Below is a small trained network, with its code and all its weights. Each question gives an input and a target symbol and asks what happens when units are switched off, that is, made to give their printed mean instead of their output.

import numpy as np


def w(rows, s, z=0):
    codes = np.array(rows[::2]) - 128.0
    scale = np.full(codes.shape[1], s)
    scale[-1] = z or s
    return codes * scale


def f(y):
    return np.maximum(y, 0)


def softmax(a):
    e = np.exp(a - a.max(-1, keepdims=True))
    return e / e.sum(-1, keepdims=True)


def log_softmax(a):
    a = a - a.max(-1, keepdims=True)
    return a - np.log(np.exp(a).sum(-1, keepdims=True))


def net(x, mask):
    ids = ['βγεθλμξστφψω'.index(c) for c in x.split()]
    T = len(ids)
    res = E[ids] + P[:T]
    u = 0
    for l in range(2):
        q, k, v = (res @ M[l].T for M in (Q, K, V))
        z = softmax(np.where(np.tri(T) > 0, q @ k.T / 3**0.5, -1e9)) @ v
        res = res + np.where(mask[u], z, O[l][:, -1]) @ O[l][:, :-1]
        u += 1
        y = f(res @ A[l][:, :-1].T + A[l][:, -1])
        res = res + np.where(mask[u : u + 8], y, B[l][:, -1]) @ B[l][:, :-1]
        u += 8
    return log_softmax(res[-1] @ U[:, :-1].T + U[:, -1])


Q, K, V, O, A, B = {}, {}, {}, {}, {}, {}
E = w([
[74,207,146,93,144,155,90,164],'β',
[61,99,167,131,97,206,73,94],'γ',
[33,184,90,192,139,103,203,197],'ε',
[21,119,116,212,93,111,160,107],'θ',
[16,62,146,184,120,163,143,96],'λ',
[166,75,104,50,136,122,84,116],'μ',
[154,177,243,168,44,74,119,163],'ξ',
[155,135,132,9,75,191,201,100],'σ',
[104,151,94,138,239,157,138,82],'τ',
[35,158,97,166,124,171,86,189],'φ',
[128,106,138,161,158,107,178,32],'ψ',
[133,164,130,126,192,56,97,113],'ω',
],0.015)
P = w([
[254,109,130,161,51,141,66,101],'0',
[67,94,240,143,134,155,149,112],'1',
[61,99,218,123,119,162,181,141],'2',
[69,73,194,115,128,141,169,144],'3',
[70,88,189,123,137,130,170,126],'4',
[82,68,152,132,136,92,140,131],'5',
[86,62,170,134,136,106,160,130],'6',
[111,51,155,117,140,109,167,127],'7',
[85,86,154,131,135,82,162,126],'8',
],0.0078)
Q[0] = w([
[34,70,182,160,27,153,136,113],'0.h0',
[242,168,115,97,88,204,80,122],'0.h0',
[244,206,1,139,89,97,61,169],'0.h0',
],0.0051)
K[0] = w([
[217,195,98,185,1,92,84,120],'0.h0',
[58,177,28,163,236,94,124,150],'0.h0',
[56,114,109,67,231,112,154,93],'0.h0',
],0.0068)
V[0] = w([
[220,53,114,47,130,50,162,107],'0.h0',
[91,94,184,119,90,218,173,75],'0.h0',
[103,166,186,253,92,54,208,187],'0.h0',
],0.0053)
O[0] = w([
[208,193,163,54,145,69,247,76,9],'0.h0',
[33,32,254,117,53,189,164,72,255],'0.h0',
[159,75,36,207,152,66,202,165,164],'0.h0',
],0.0064,0.0044)
A[0] = w([
[100,99,133,159,194,127,242,31,145],'0.n0',
[98,132,141,235,26,98,253,152,127],'0.n1',
[169,116,157,173,42,133,204,143,253],'0.n2',
[204,196,197,149,77,120,77,139,167],'0.n3',
[173,103,117,166,43,206,28,131,116],'0.n4',
[113,138,196,100,96,152,136,170,87],'0.n5',
[107,178,116,126,138,189,175,183,231],'0.n6',
[95,159,173,106,157,59,104,94,207],'0.n7',
],0.0065,0.0026)
B[0] = w([
[127,77,129,128,69,150,138,63,190],'0.n0',
[212,77,54,83,127,127,88,132,255],'0.n1',
[174,53,140,120,139,114,60,80,198],'0.n2',
[171,118,181,89,125,143,62,163,149],'0.n3',
[73,124,123,112,75,150,107,172,223],'0.n4',
[158,157,146,182,117,94,105,137,201],'0.n5',
[68,85,147,113,125,140,49,117,182],'0.n6',
[103,58,125,86,142,142,132,255,161],'0.n7',
],0.0076)
Q[1] = w([
[199,203,85,139,189,71,147,137],'1.h0',
[89,2,134,131,128,137,60,186],'1.h0',
[69,128,170,92,106,170,138,168],'1.h0',
],0.0087)
K[1] = w([
[2,122,127,79,168,127,196,84],'1.h0',
[194,175,145,162,72,131,26,106],'1.h0',
[216,94,154,180,182,93,162,140],'1.h0',
],0.0067)
V[1] = w([
[124,80,157,151,81,162,175,2],'1.h0',
[211,186,130,61,214,79,141,71],'1.h0',
[113,74,59,203,172,102,157,130],'1.h0',
],0.0076)
O[1] = w([
[188,122,98,245,102,99,218,107,145],'1.h0',
[50,1,139,104,119,111,190,143,6],'1.h0',
[57,84,178,144,178,17,15,43,83],'1.h0',
],0.009,0.019)
A[1] = w([
[109,166,86,61,82,122,45,174,125],'1.n0',
[195,212,106,212,115,142,152,159,21],'1.n1',
[208,136,174,197,40,138,147,171,148],'1.n2',
[96,184,190,206,191,129,36,92,110],'1.n3',
[132,171,253,124,98,163,59,108,48],'1.n4',
[63,119,148,149,155,150,149,229,154],'1.n5',
[59,95,124,156,206,51,64,53,188],'1.n6',
[123,92,205,4,93,76,211,171,1],'1.n7',
],0.0062,0.00084)
B[1] = w([
[72,141,150,83,239,75,194,163,188],'1.n0',
[89,91,175,103,146,153,124,2,251],'1.n1',
[86,58,168,187,233,146,149,112,241],'1.n2',
[185,116,86,161,73,56,189,80,198],'1.n3',
[181,107,55,106,163,38,124,157,208],'1.n4',
[166,202,181,58,35,142,154,134,144],'1.n5',
[245,155,205,144,124,193,161,231,178],'1.n6',
[128,182,136,53,118,23,173,49,146],'1.n7',
],0.0058,0.02)
U = w([
[131,146,132,127,130,211,79,216,100],'β',
[106,134,177,162,204,191,107,103,128],'γ',
[155,64,221,148,175,130,78,184,105],'ε',
[193,156,119,182,3,116,114,143,109],'θ',
[91,123,148,159,95,76,103,48,134],'λ',
[148,175,175,131,67,116,158,153,146],'μ',
[110,87,81,141,165,131,139,149,165],'ξ',
[128,124,182,167,139,122,190,165,46],'σ',
[72,96,173,154,40,161,52,132,254],'τ',
[140,168,93,90,124,95,84,59,133],'φ',
[46,79,145,194,202,78,168,120,106],'ψ',
[48,88,184,93,199,117,104,79,93],'ω',
],0.0049,0.003)

Each question gives the input, a string of symbols that net reads in full, and the target symbol t.
The units are the heads (3 rows each of Q, K, V and O) and the neurons (one row each of A and B). Each row of codes is followed by its name. A weight is (code - 128) times the scale printed after its matrix; where a second scale follows, it is the last column's (O, A, B and U).
mask holds one flag per unit, layer by layer, with each layer's heads first. A switched-off unit (its flag False) gives its mean, the last column of its rows in O or B, instead of its output. The means were averaged over made-up inputs and are rounded, as every weight is.
A unit's drop is (log p(t) with every unit on - log p(t) with that unit switched off) / (log p(t) with every unit on - log p(t) with every unit switched off).
The circuit of an input: a set's keep is (log p(t) with only the set's units on - log p(t) with every unit switched off) / (log p(t) with every unit on - log p(t) with every unit switched off). Starting from the 12 units with the biggest drops (on a tie, the unit counted first), units are removed one at a time, each time the one whose removal leaves the highest keep (on an exact tie, the one counted first), for as long as the keep stays at least 0.8.
circuit, biggest first: the units of the circuit, biggest drop first
top k neurons: the k neurons with the biggest drops, biggest first
k most important neurons of layer l: the k neurons of layer l with the biggest drops, biggest first
input ε γ ε ω, target ε: top 2 neurons -> (1.n6; 0.n1)
input ε μ ψ, target ε: circuit, biggest first -> (1.n6; 1.h0; 0.h0; 0.n1)
input ω γ ε φ, target ω: circuit, biggest first -> (1.h0; 0.h0)
input ε θ φ φ σ, target ε: circuit, biggest first -> (1.h0; 1.n6; 0.h0; 1.n1)
input β ε ε λ μ γ μ ξ, target ε: circuit, biggest first -> (0.n2; 0.n3; 1.n2)
input ω θ γ ψ μ φ γ, target ω: circuit, biggest first -> (1.h0; 0.h0)
input β γ γ σ, target β: top 3 neurons -> (1.n1; 1.n3; 0.n4)
input μ ε ε θ, target μ: 2 most important neurons of layer 1 -> (1.n7; 1.n5)
input γ γ ξ, target ε: 2 most important neurons of layer 1 -> (1.n2; 1.n3)
input γ τ γ ψ, target γ: top 4 neurons -> (1.n2; 0.n4; 1.n1; 1.n3)
input ψ γ θ γ γ σ, target ψ: circuit, biggest first -> (1.h0; 0.h0)
input ψ ε β θ, target ψ: circuit, biggest first -> (1.h0)
input ω ε γ μ ψ ω, target ω: 2 most important neurons of layer 1 -> (1.n7; 1.n3)
input ε ψ γ ψ, target ε: circuit, biggest first -> (1.n6; 1.h0; 0.h0)
input ξ γ ε, target ξ: circuit, biggest first -> (0.h0; 0.n1)
input τ γ σ ε φ φ γ, target τ: most important neuron of layer 0 -> (0.n4)
input σ γ γ γ γ φ ε ε, target σ: circuit, biggest first -> (1.h0; 0.h0)
input μ τ γ, target μ: 3 most important neurons of layer 1 -> (1.n7; 1.n5; 1.n1)
input φ γ ψ ε γ ω, target φ: top 2 neurons -> (0.n4; 1.n2)
input ε φ γ, target ε: circuit, biggest first -> (1.h0; 1.n6; 0.h0)
input β τ γ γ ψ μ γ φ, target β: most important neuron of layer 0 -> (0.n3)
input γ λ γ γ γ γ β φ μ, target γ: 2 most important neurons of layer 0 -> (0.n4; 0.n1)
input γ φ γ φ γ ε ξ γ ξ, target γ: top 2 neurons -> (0.n4; 1.n2)
input μ ε θ γ, target μ: 2 most important neurons of layer 1 -> (1.n7; 1.n5)
input γ ε σ γ ω ε γ ε, target γ: 4 most important neurons of layer 1 -> (1.n1; 1.n2; 1.n3; 1.n4)
input φ β γ γ γ τ, target φ: top 4 neurons -> (0.n4; 1.n2; 1.n3; 1.n4)
input τ γ ε σ γ φ θ, target τ: 2 most important neurons of layer 0 -> (0.n0; 0.n2)
input ε μ ε ε φ ψ ε, target ε: top 3 neurons -> (1.n6; 0.n1; 0.n6)
input ψ γ σ γ γ, target ψ: most important neuron of layer 0 -> (0.n0)
